Below is a small trained network, with its code and all its weights. Each question gives an input and a target symbol and asks what happens when units are switched off, that is, made to give their printed mean instead of their output.

import numpy as np


def w(rows, s, z=0):
    codes = np.array(rows[::2]) - 128.0
    scale = np.full(codes.shape[1], s)
    scale[-1] = z or s
    return codes * scale


def norm(h):
    return h / np.sqrt((h * h).mean(-1, keepdims=True) + 1e-5)


def softmax(a):
    e = np.exp(a - a.max(-1, keepdims=True))
    return e / e.sum(-1, keepdims=True)


def log_softmax(a):
    a = a - a.max(-1, keepdims=True)
    return a - np.log(np.exp(a).sum(-1, keepdims=True))


def net(x, mask):
    ids = ['αβδζθλμξπψω'.index(c) for c in x.split()]
    T = len(ids)
    res = E[ids] + P[:T]
    u = 0
    for l in range(2):
        r = norm(res)
        for j in range(3):
            rows = slice(3 * j, 3 * j + 3)
            q, k, v = (r @ M[l][rows].T for M in (Q, K, V))
            z = softmax(np.where(np.tri(T) > 0, q @ k.T / 3**0.5, -1e9)) @ v
            o = O[l][rows]
            res = res + np.where(mask[u + j], z, o[:, -1]) @ o[:, :-1]
        u += 3
    return log_softmax(norm(res)[-1] @ U[:, :-1].T + U[:, -1])


Q, K, V, O = {}, {}, {}, {}
E = w([
[123,160,225,130],'α',
[151,125,211,103],'β',
[124,183,227,167],'δ',
[144,92,106,68],'ζ',
[72,222,213,107],'θ',
[218,223,4,109],'λ',
[74,192,183,162],'μ',
[113,172,249,158],'ξ',
[143,113,168,127],'π',
[108,130,121,12],'ψ',
[150,148,236,168],'ω',
],0.013)
P = w([
[99,129,60,131],'0',
[178,140,228,95],'1',
[174,155,244,89],'2',
[163,164,246,84],'3',
[154,172,246,80],'4',
[161,157,229,60],'5',
[155,165,254,76],'6',
[143,178,238,59],'7',
[144,174,230,53],'8',
],0.0088)
Q[0] = w([
[136,38,80,191],'0.h1',
[151,183,132,113],'0.h1',
[98,132,153,102],'0.h1',
[202,222,199,49],'0.h2',
[105,73,44,217],'0.h2',
[135,252,220,97],'0.h2',
[169,107,88,206],'0.h3',
[192,121,9,220],'0.h3',
[155,68,80,234],'0.h3',
],0.018)
K[0] = w([
[78,86,226,93],'0.h1',
[158,178,75,153],'0.h1',
[150,113,32,152],'0.h1',
[4,51,104,160],'0.h2',
[238,201,171,58],'0.h2',
[62,27,181,131],'0.h2',
[190,193,164,107],'0.h3',
[199,229,112,110],'0.h3',
[250,154,104,120],'0.h3',
],0.015)
V[0] = w([
[236,189,52,147],'0.h1',
[11,2,122,135],'0.h1',
[176,213,142,100],'0.h1',
[38,96,68,194],'0.h2',
[120,75,121,201],'0.h2',
[232,44,225,82],'0.h2',
[38,82,111,210],'0.h3',
[96,97,177,181],'0.h3',
[84,150,31,140],'0.h3',
],0.014)
O[0] = w([
[147,230,55,46,79],'0.h1',
[71,59,248,169,1],'0.h1',
[204,170,62,119,240],'0.h1',
[83,175,216,183,126],'0.h2',
[137,158,205,127,81],'0.h2',
[198,23,125,21,29],'0.h2',
[107,193,216,144,156],'0.h3',
[127,176,154,85,205],'0.h3',
[89,120,166,224,62],'0.h3',
],0.014,0.0079)
Q[1] = w([
[181,39,175,67],'1.h1',
[77,98,89,204],'1.h1',
[225,114,179,40],'1.h1',
[250,123,82,98],'1.h2',
[245,145,89,151],'1.h2',
[9,142,207,125],'1.h2',
[159,76,189,105],'1.h3',
[95,133,60,218],'1.h3',
[151,52,212,32],'1.h3',
],0.017)
K[1] = w([
[16,127,155,171],'1.h1',
[174,213,84,95],'1.h1',
[12,58,133,207],'1.h1',
[89,67,187,150],'1.h2',
[5,24,178,158],'1.h2',
[182,224,53,135],'1.h2',
[84,104,211,132],'1.h3',
[206,117,91,116],'1.h3',
[45,77,195,177],'1.h3',
],0.017)
V[1] = w([
[129,86,210,180],'1.h1',
[57,225,122,53],'1.h1',
[119,216,188,195],'1.h1',
[102,218,105,123],'1.h2',
[26,123,251,109],'1.h2',
[127,115,154,100],'1.h2',
[125,88,81,208],'1.h3',
[94,152,82,81],'1.h3',
[176,110,194,105],'1.h3',
],0.014)
O[1] = w([
[108,47,103,190,99],'1.h1',
[120,144,105,34,164],'1.h1',
[156,85,9,115,251],'1.h1',
[176,178,122,127,176],'1.h2',
[91,146,106,8,116],'1.h2',
[97,128,145,124,118],'1.h2',
[180,136,84,113,45],'1.h3',
[149,132,179,135,159],'1.h3',
[62,182,106,111,134],'1.h3',
],0.014,0.0029)
U = w([
[215,158,185,210,55],'α',
[199,52,131,112,218],'β',
[174,237,81,110,37],'δ',
[68,54,70,137,198],'ζ',
[201,145,8,232,1],'θ',
[141,145,109,124,76],'λ',
[55,212,85,169,185],'μ',
[47,141,54,37,147],'ξ',
[49,99,186,84,167],'π',
[159,67,57,218,160],'ψ',
[117,198,216,30,70],'ω',
],0.018,0.0066)

Each question gives the input, a string of symbols that net reads in full, and the target symbol t.
The units are the heads (3 rows each of Q, K, V and O). Each row of codes is followed by its name. A weight is (code - 128) times the scale printed after its matrix; where a second scale follows, it is the last column's (O and U).
mask holds one flag per head, layer by layer. A switched-off head (its flag False) gives its mean, the last column of its rows in O, instead of its output. The means were averaged over made-up inputs and are rounded, as every weight is.
A unit's drop is (log p(t) with every unit on - log p(t) with that unit switched off) / (log p(t) with every unit on - log p(t) with every unit switched off).
The circuit of an input: a set's keep is (log p(t) with only the set's units on - log p(t) with every unit switched off) / (log p(t) with every unit on - log p(t) with every unit switched off). Starting from all 6 units, units are removed one at a time, each time the one whose removal leaves the highest keep (on an exact tie, the one counted first), for as long as the keep stays at least 0.8.
circuit, biggest first: the units of the circuit, biggest drop first
most important unit: the unit with the biggest drop
heads that matter: for each layer, one digit per head in row order, 1 if its drop is at least 0.15 and else 0, layers parted by /
drop of u: that unit's drop, to one decimal
input β μ μ μ ω, target β: most important unit : 0.h2
input ξ β θ, target ξ: heads that matter : 101 / 100
input ξ α μ β μ, target ξ: heads that matter : 101 / 100
input ω ω β δ θ θ μ ξ, target ω: circuit, biggest first : (0.h2, 1.h1)
input ξ π μ β μ β μ ξ, target ξ: circuit, biggest first : (0.h3, 0.h1, 1.h1, 1.h2)
input ω ξ β π β μ ψ δ, target ω: heads that matter : 010 / 100
input ω ω ω ζ θ θ δ, target ω: heads that matter : 011 / 100
input ξ β δ, target ξ: heads that matter : 101 / 100
input ζ β δ ω, target ζ: circuit, biggest first : (0.h1, 1.h1)
input α μ ξ, target α: circuit, biggest first : (0.h2, 0.h1, 1.h1)
input π β ω ξ β, target π: heads that matter : 100 / 000
input π β ω β θ, target π: heads that matter : 100 / 000
input ξ π ζ ω π ξ ξ θ μ, target ξ: circuit, biggest first : (0.h1, 1.h1, 0.h3, 1.h2)
input ψ α β μ ζ β, target ψ: most important unit : 0.h3
input ω μ ω δ θ μ μ μ ξ, target ω: circuit, biggest first : (1.h1, 0.h2)
input α ω ζ ξ μ, target α: heads that matter : 110 / 110
input μ β θ μ μ μ ζ, target μ: heads that matter : 010 / 000
input β μ δ ζ, target β: drop of 1.h1 : 0.1
input μ ω δ ξ δ ξ δ ψ, target μ: drop of 0.h3 : 0.1
input β β ψ α β μ ψ α, target β: drop of 0.h2 : 0.7
